[[66, 147, 148, 37, 154, 76, 96, 74, 171, 134, 148, 104, 130, 104],
 [12, 42, 159, 138, 125, 38, 156, 9, 142, 120, 124, 136, 129, 95],
 [176, 118, 109, 47, 91, 124, 130, 172, 111, 86, 69, 93, 76, 55],
 [31, 131, 104, 175, 52, 32, 106, 41, 52, 144, 120, 137, 147, 76],
 [112, 92, 52, 79, 105, 145, 30, 114, 134, 69, 150, 84, 63, 164],
 [135, 109, 98, 117, 72, 74, 189, 132, 37, 73, 117, 51, 91, 82],
 [87, 62, 79, 181, 78, 120, 78, 87, 53, 80, 99, 89, 82, 134],
 [108, 104, 67, 132, 87, 123, 42, 102, 77, 110, 98, 110, 112, 130],
 [58, 104, 175, 84, 167, 111, 195, 32, 162, 138, 156, 130, 155, 100],
 [46, 64, 113, 101, 162, 106, 62, 33, 170, 142, 111, 132, 148, 151],
 [195, 169, 65, 71, 94, 166, 73, 179, 81, 81, 103, 78, 86, 111]]
Counting starts at 1.
The entry in row 3 and column 1 is 176
Find the entry in the bottom-right corner.
A: 111
The minimum -> 9
Find the top entry of the column that holds the smallest entry.
A: 74
Find the entry at row 2, column 1.
A: 12
Find the entry in the top-right corner.
A: 104
The entry at row 1, column 2: 147
The entry just right of the smallest entry: 142
The entry at row 1, column 1 is 66
The bottom-left entry -> 195
Find the entry at row 2, column 3.
A: 159
Find the entry just right of 118.
A: 109
Find the entry just left of 113.
A: 64
The entry at row 3, column 2 -> 118
The entry just right of 169 -> 65
The entry in row 1 and column 3 -> 148
Find the bottom entry of the column that holds the smallest entry.
A: 179
Find the entry just left of the smallest entry.
A: 156
The entry just right of 64: 113
Find the entry directly above 72.
A: 105
Find the entry directly below 95.
A: 55

A =
[[-48.7   6.9  18.5   6.3  -4.3  33.1  25.0]
 [-21.3   1.2  -6.6   3.0   1.0  22.4  30.9]
 [-47.3   6.9  17.9   6.3  -6.8  33.2  27.8]
 [-19.4   0.0  -4.9   4.9   0.5  16.0  31.6]
 [-48.3   6.5  18.5   6.1  -5.8  33.2  24.3]
 [-53.9   0.7   1.2  -3.4  27.4  12.1  26.8]
 [-53.0   2.6   2.8  -4.1  10.5  25.2  22.9]
 [-19.4   0.8  -5.6   3.6   2.5  17.4  31.2]
 [-27.8  -0.2  13.8   6.1  -5.3  28.3  31.2]
 [-48.9   2.0  -4.5   3.5  35.6   5.6  35.4]
 [-41.0   5.5  -5.1   4.0  37.1   5.2  44.0]
 [-38.6   5.8  -5.7   4.1  37.1   5.0  44.0]
 [-44.5   4.2  -0.9   0.4   1.6  30.0  24.7]]
Counting starts at 1.
The entry in row 1 and column 2 -> 6.9
The entry in the top-right corner is 25.0
The entry directly below the centre entry -> 3.6
Give the entry just right of 5.0.
44.0
The entry at row 1, column 1 -> -48.7
The entry at row 3, column 1: -47.3
The entry just left of 0.5 -> 4.9
The entry in the bottom-right corner -> 24.7
The entry directly above 27.4 -> -5.8
The bottom entry of the column that holds the smallest entry: -44.5
Give the entry just right of the smallest entry.
0.7
The entry in row 1 and column 3 -> 18.5
Give the entry directly above 27.8.
30.9
The entry at the centre: -4.1
The entry directly below -48.7: -21.3
Give the entry directly above the smallest entry.
-48.3
Give the entry directly below 17.4.
28.3
Give the entry just right of the centre entry.
10.5
Give the entry just right of 16.0.
31.6
The entry directly below the smallest entry: -53.0
The entry directly above 2.0 -> -0.2
The entry directly above -53.0: -53.9
Give the entry just left of 2.8.
2.6
Give the entry just left of -6.6.
1.2
The entry in row 2 and column 3 is -6.6
The entry in row 3 and column 2 -> 6.9
Give the entry directly below 16.0.
33.2
The median entry is 4.2
Give the entry just right of 4.1.
37.1
Give the entry just right of -4.5.
3.5

M =
-41.1 39.0 29.3 -26.7 27.1 35.6 -35.5 40.8 -34.4
-41.4 33.1 24.8 -8.6 9.2 10.5 29.8 35.0 -6.1
28.0 -4.7 -18.7 -20.7 -3.5 0.5 -20.7 -1.9 -6.3
1.2 3.8 12.8 -18.6 23.2 34.2 -14.2 16.0 -8.6
-21.0 18.6 26.0 -20.1 -11.3 9.3 -25.0 -0.4 -42.0
-42.5 44.2 39.5 -34.9 21.4 14.1 -41.4 34.7 -37.3
-27.3 23.9 15.4 -2.0 -3.6 7.1 -20.3 19.8 -39.9
-9.7 13.2 24.8 -26.0 25.0 26.2 -19.9 -6.2 -3.4
-0.1 28.4 20.4 -14.5 23.3 25.9 -32.1 22.7 -28.0
-41.1 37.0 39.9 -42.3 32.2 36.2 -34.4 35.7 -29.3
Report the second largest entry.
A: 40.8
The third smallest entry: -42.0
The entry just left of 29.8: 10.5
The top-right entry: -34.4
The entry just left of 36.2 is 32.2
Report the second entry, reading row by row.
A: 39.0
Report the bottom entry of the column that holds the largest entry.
A: 37.0
The entry in the top-left corner is -41.1
Report the entry directly below 29.8.
A: -20.7
The second entry on the main diagonal -> 33.1
Report the entry directly above 12.8.
A: -18.7
The bottom-left entry -> -41.1
Report the last entry, reading row by row.
A: -29.3
The entry directly below -9.7 is -0.1
The smallest entry in the first column: -42.5
The entry directly above the smallest entry is -21.0
Report the smallest entry in the last row.
A: -42.3
Report the entry directly above the largest entry.
A: 18.6
Report the entry directly above -0.1.
A: -9.7
The third-last entry, reading row by row: -34.4
Report the entry just right of 15.4.
A: -2.0
The fifth entry in reading order is 27.1
The entry just left of 34.2: 23.2
The entry just right of 44.2 -> 39.5
Report the last entry in the row that holds the smallest entry.
A: -37.3
The largest entry is 44.2
The entry directly below -6.1 -> -6.3
The largest entry in the first column is 28.0
Report the entry just left of 9.2.
A: -8.6
The entry just right of 23.9 -> 15.4

X = [[516, -119, -320, -512, 18, -363, -249, -124, -170], [475, -237, -274, -524, -228, -154, -317, -465, -140], [707, -31, -418, -482, 67, -428, -177, -289, -302], [562, -120, -478, -440, -118, -304, -97, -265, -290]]
The entry just left of -302 -> -289
The entry just right of -31: -418
Give the entry just left of -228.
Answer: -524
Give the entry just right of -428.
Answer: -177
The entry just right of 562 is -120
Give the entry just right of 18.
Answer: -363
Give the entry just right of -265.
Answer: -290
